Below are the code and all the weights of a small trained network. Each question names an input and a class and asks about switching units off, where a switched-off unit gives its printed mean instead of its output.

import numpy as np


def w(rows, s, z=0):
    codes = np.array(rows[::2]) - 128.0
    scale = np.full(codes.shape[1], s)
    scale[-1] = z or s
    return codes * scale


def norm(h):
    return h / np.sqrt((h * h).mean(-1, keepdims=True) + 1e-5)


def f(y):
    return np.maximum(y, 0)


def log_softmax(a):
    a = a - a.max(-1, keepdims=True)
    return a - np.log(np.exp(a).sum(-1, keepdims=True))


def net(x, mask):
    res = np.array(x, float).reshape(1, 2) / 4 @ E
    u = 0
    for l in range(2):
        y = f(norm(res) @ A[l][:, :-1].T + A[l][:, -1])
        res = res + np.where(mask[u : u + 7], y, B[l][:, -1]) @ B[l][:, :-1]
        u += 7
    return log_softmax(norm(res)[-1] @ U[:, :-1].T + U[:, -1])


A, B = {}, {}
E = w([
[23,113,161,40,119,41],'x0',
[182,152,140,254,163,118],'x1',
],0.0014)
A[0] = w([
[139,39,123,79,3,192,36],'L0N1',
[115,81,105,39,127,177,62],'L0N2',
[186,109,25,123,120,210,86],'L0N3',
[210,101,130,158,167,160,110],'L0N4',
[97,189,173,121,111,103,237],'L0N5',
[166,153,57,181,126,193,7],'L0N6',
[191,154,139,208,137,141,115],'L0N7',
],0.0042,0.0017)
B[0] = w([
[67,52,45,15,23,180,220],'L0N1',
[206,151,155,139,2,165,223],'L0N2',
[71,97,161,146,146,33,254],'L0N3',
[129,223,86,134,70,101,225],'L0N4',
[120,79,164,154,109,78,202],'L0N5',
[212,160,153,97,175,217,220],'L0N6',
[153,71,186,168,152,191,243],'L0N7',
],0.0037,0.0032)
A[1] = w([
[84,73,86,15,176,131,98],'L1N1',
[194,196,79,151,191,201,99],'L1N2',
[91,57,26,72,75,161,132],'L1N3',
[168,157,62,172,163,211,72],'L1N4',
[77,113,196,73,139,38,229],'L1N5',
[114,145,208,183,126,15,141],'L1N6',
[44,132,116,150,139,4,4],'L1N7',
],0.0039,0.0026)
B[1] = w([
[185,94,134,211,159,167,174],'L1N1',
[174,206,177,169,177,156,202],'L1N2',
[139,4,29,106,64,184,249],'L1N3',
[219,234,220,118,187,168,181],'L1N4',
[198,210,135,190,199,174,255],'L1N5',
[47,84,82,48,114,85,211],'L1N6',
[43,239,41,37,93,83,167],'L1N7',
],0.0037,0.0034)
U = w([
[45,236,61,43,184,22,214],'0',
[60,51,199,212,223,27,3],'1',
[168,43,17,28,3,202,252],'2',
[244,234,219,206,224,186,253],'3',
],0.0044,0.0029)

Each question gives the input, the list of numbers given to net, and the class t.
The units are the neurons (one row each of A and B). Each row of codes is followed by its name. A weight is (code - 128) times the scale printed after its matrix; where a second scale follows, it is the last column's (A, B and U).
mask holds one flag per neuron, layer by layer. A switched-off neuron (its flag False) gives its mean, the last column of its row in B, instead of its output. The means were averaged over made-up inputs and are rounded, as every weight is.
A unit's drop is (log p(t) with every unit on - log p(t) with that unit switched off) / (log p(t) with every unit on - log p(t) with every unit switched off).
The circuit of an input: a set's keep is (log p(t) with only the set's units on - log p(t) with every unit switched off) / (log p(t) with every unit on - log p(t) with every unit switched off). Starting from the 12 units with the biggest drops (on a tie, the unit counted first), units are removed one at a time, each time the one whose removal leaves the highest keep (on an exact tie, the one counted first), for as long as the keep stays at least 0.8.
circuit, biggest first: the units of the circuit, biggest drop first
unit that matters most: the unit with the biggest drop
top k neurons: the k neurons with the biggest drops, biggest first
k most important neurons of layer l: the k neurons of layer l with the biggest drops, biggest first
drop of u: that unit's drop, to one decimal
input [7,-1], class 0: top 3 neurons : (L0N1, L0N6, L1N5)
input [2,5], class 1: unit that matters most : L0N6
input [5,8], class 1: circuit, biggest first : (L0N4, L1N6, L1N3)
input [2,2], class 0: 2 most important neurons of layer 0 : (L0N1, L0N7)
input [-2,-1], class 3: circuit, biggest first : (L0N6, L1N3)
input [8,3], class 0: 3 most important neurons of layer 1 : (L1N7, L1N6, L1N5)
input [4,5], class 0: 2 most important neurons of layer 0 : (L0N6, L0N2)
input [8,1], class 0: 3 most important neurons of layer 1 : (L1N7, L1N6, L1N5)
input [7,2], class 0: 2 most important neurons of layer 1 : (L1N7, L1N6)
input [3,0], class 0: 3 most important neurons of layer 0 : (L0N1, L0N7, L0N6)
input [-4,-2], class 3: 3 most important neurons of layer 0 : (L0N6, L0N5, L0N4)
input [6,3], class 0: drop of L0N1 : 0.1
input [3,2], class 0: drop of L0N1 : 0.4
input [6,2], class 0: unit that matters most : L0N1
